Below is a small trained network, with its code and all its weights. Each question gives an input and a class and asks what happens when units are switched off, that is, made to give their printed mean instead of their output.

import numpy as np


def w(rows, s, z=0):
    codes = np.array(rows[::2]) - 128.0
    scale = np.full(codes.shape[1], s)
    scale[-1] = z or s
    return codes * scale


def norm(h):
    return h / np.sqrt((h * h).mean(-1, keepdims=True) + 1e-5)


def f(y):
    return np.maximum(y, 0)


def log_softmax(a):
    a = a - a.max(-1, keepdims=True)
    return a - np.log(np.exp(a).sum(-1, keepdims=True))


def net(x, mask):
    res = np.array(x, float).reshape(1, 8) / 4 @ E
    u = 0
    for l in range(2):
        y = f(norm(res) @ A[l][:, :-1].T + A[l][:, -1])
        res = res + np.where(mask[u : u + 13], y, B[l][:, -1]) @ B[l][:, :-1]
        u += 13
    return log_softmax(norm(res)[-1] @ U[:, :-1].T + U[:, -1])


A, B = {}, {}
E = w([
[60,125,129,149,26,9],'x0',
[233,222,150,87,81,126],'x1',
[131,130,129,130,129,127],'x2',
[127,126,128,128,129,128],'x3',
[211,81,6,192,85,122],'x4',
[84,148,97,116,64,207],'x5',
[128,127,129,129,129,127],'x6',
[128,122,204,254,100,164],'x7',
],0.0052)
A[0] = w([
[180,111,66,171,113,96,1],'L0N0',
[51,133,226,85,136,108,119],'L0N1',
[165,90,180,178,166,71,123],'L0N2',
[23,9,110,169,131,105,26],'L0N3',
[174,90,150,91,166,53,117],'L0N4',
[198,149,126,121,211,223,9],'L0N5',
[95,115,123,125,43,185,148],'L0N6',
[88,58,100,153,227,180,74],'L0N7',
[148,115,165,130,39,60,144],'L0N8',
[172,140,197,214,119,178,94],'L0N9',
[73,106,87,31,80,49,130],'L0N10',
[155,86,2,220,113,132,77],'L0N11',
[94,98,206,238,54,134,121],'L0N12',
],0.01,0.0037)
B[0] = w([
[111,117,171,75,82,142,187],'L0N0',
[150,61,192,147,88,130,234],'L0N1',
[61,162,51,132,73,254,194],'L0N2',
[92,208,143,134,107,48,224],'L0N3',
[54,151,88,122,66,220,200],'L0N4',
[163,96,132,218,176,107,229],'L0N5',
[103,170,112,158,139,217,195],'L0N6',
[112,192,142,134,112,62,207],'L0N7',
[190,169,144,207,200,121,216],'L0N8',
[139,141,89,25,146,95,217],'L0N9',
[144,85,88,150,186,141,244],'L0N10',
[96,83,216,116,104,117,255],'L0N11',
[127,66,48,85,177,121,242],'L0N12',
],0.0095,0.006)
A[1] = w([
[93,175,162,52,164,169,129],'L1N0',
[169,69,31,161,3,88,209],'L1N1',
[139,99,134,95,102,72,88],'L1N2',
[102,116,107,216,82,83,110],'L1N3',
[58,94,102,197,162,167,121],'L1N4',
[124,85,56,26,167,92,78],'L1N5',
[126,107,116,94,169,126,164],'L1N6',
[160,88,121,186,190,109,99],'L1N7',
[143,137,180,123,158,96,252],'L1N8',
[57,143,86,114,85,254,97],'L1N9',
[140,40,216,91,71,127,111],'L1N10',
[222,229,123,103,53,102,131],'L1N11',
[207,134,130,103,149,176,125],'L1N12',
],0.0092,0.0028)
B[1] = w([
[133,66,124,137,140,138,183],'L1N0',
[124,76,202,144,157,180,230],'L1N1',
[130,125,116,156,99,154,147],'L1N2',
[226,176,133,93,189,173,212],'L1N3',
[217,167,120,94,108,111,255],'L1N4',
[140,63,30,2,104,131,195],'L1N5',
[161,48,125,114,128,117,180],'L1N6',
[133,120,77,172,174,141,208],'L1N7',
[146,158,94,179,78,128,199],'L1N8',
[130,198,109,113,25,155,239],'L1N9',
[114,61,152,201,54,113,214],'L1N10',
[10,153,171,98,145,24,173],'L1N11',
[31,158,118,118,99,44,225],'L1N12',
],0.0082,0.0056)
U = w([
[164,140,133,176,190,141,187],'0',
[103,42,252,133,69,161,84],'1',
[115,149,109,136,98,127,254],'2',
[120,93,77,72,129,151,94],'3',
[73,227,169,112,129,62,56],'4',
[119,220,108,112,57,212,34],'5',
],0.013,0.0065)

Each question gives the input, the list of numbers given to net, and the class t.
The units are the neurons (one row each of A and B). Each row of codes is followed by its name. A weight is (code - 128) times the scale printed after its matrix; where a second scale follows, it is the last column's (A, B and U).
mask holds one flag per neuron, layer by layer. A switched-off neuron (its flag False) gives its mean, the last column of its row in B, instead of its output. The means were averaged over made-up inputs and are rounded, as every weight is.
A unit's drop is (log p(t) with every unit on - log p(t) with that unit switched off) / (log p(t) with every unit on - log p(t) with every unit switched off).
The circuit of an input: a set's keep is (log p(t) with only the set's units on - log p(t) with every unit switched off) / (log p(t) with every unit on - log p(t) with every unit switched off). Starting from the 12 units with the biggest drops (on a tie, the unit counted first), units are removed one at a time, each time the one whose removal leaves the highest keep (on an exact tie, the one counted first), for as long as the keep stays at least 0.8.
circuit, biggest first: the units of the circuit, biggest drop first
top k neurons: the k neurons with the biggest drops, biggest first
top k neurons in layer l: the k neurons of layer l with the biggest drops, biggest first
input [-6,6,6,-4,6,6,2,-1], class 0: top 2 neurons in layer 0 : L0N5; L0N4
input [-6,-2,6,-7,5,6,-1,0], class 0: top 4 neurons : L0N5; L0N2; L0N4; L0N1
input [5,-8,-1,0,-1,-6,-3,0], class 4: top neuron : L0N3
input [0,-1,-4,7,-4,-5,7,-3], class 5: top 3 neurons in layer 0 : L0N4; L0N11; L0N2
input [8,3,0,5,6,4,2,7], class 0: circuit, biggest first : L0N8; L1N3
input [-6,-4,8,7,-2,-6,-3,5], class 2: top 2 neurons : L0N2; L0N8
input [7,-7,7,4,0,-5,-1,8], class 3: top 3 neurons : L0N12; L0N5; L0N9
input [7,-3,1,-8,1,1,1,6], class 0: circuit, biggest first : L0N8; L1N3
input [7,-2,3,-3,-7,4,4,5], class 0: top 2 neurons : L0N8; L0N11
input [-2,-6,5,5,4,7,2,-4], class 5: top 2 neurons in layer 1 : L1N12; L1N11
input [-5,8,-1,1,-1,-6,0,-6], class 4: top 2 neurons : L0N12; L0N10
input [0,-2,-6,7,3,-2,-3,7], class 3: top 2 neurons : L0N12; L0N9
input [-3,-8,0,6,7,0,-3,8], class 3: circuit, biggest first : L0N9; L0N12
input [6,-8,2,-4,3,-5,-5,-2], class 4: circuit, biggest first : L0N3
input [-1,-4,6,-1,-3,-8,6,-7], class 5: top 2 neurons : L0N4; L1N9
input [-3,-3,7,-6,8,-6,-5,8], class 1: top 3 neurons : L0N11; L1N1; L0N0
input [8,7,-1,-5,-7,-4,2,-6], class 0: top 2 neurons in layer 0 : L0N8; L0N10
input [-7,1,3,7,-6,3,-8,3], class 0: top 2 neurons : L0N5; L0N11
input [6,4,-3,1,-3,2,4,7], class 3: top 3 neurons : L0N12; L0N9; L0N5
input [0,7,-1,2,0,3,3,-6], class 4: circuit, biggest first : L1N11
input [7,-6,-7,-2,3,8,-2,4], class 5: top 2 neurons in layer 0 : L0N6; L0N5
input [-2,-7,7,1,7,-1,3,8], class 3: circuit, biggest first : L0N9; L0N12
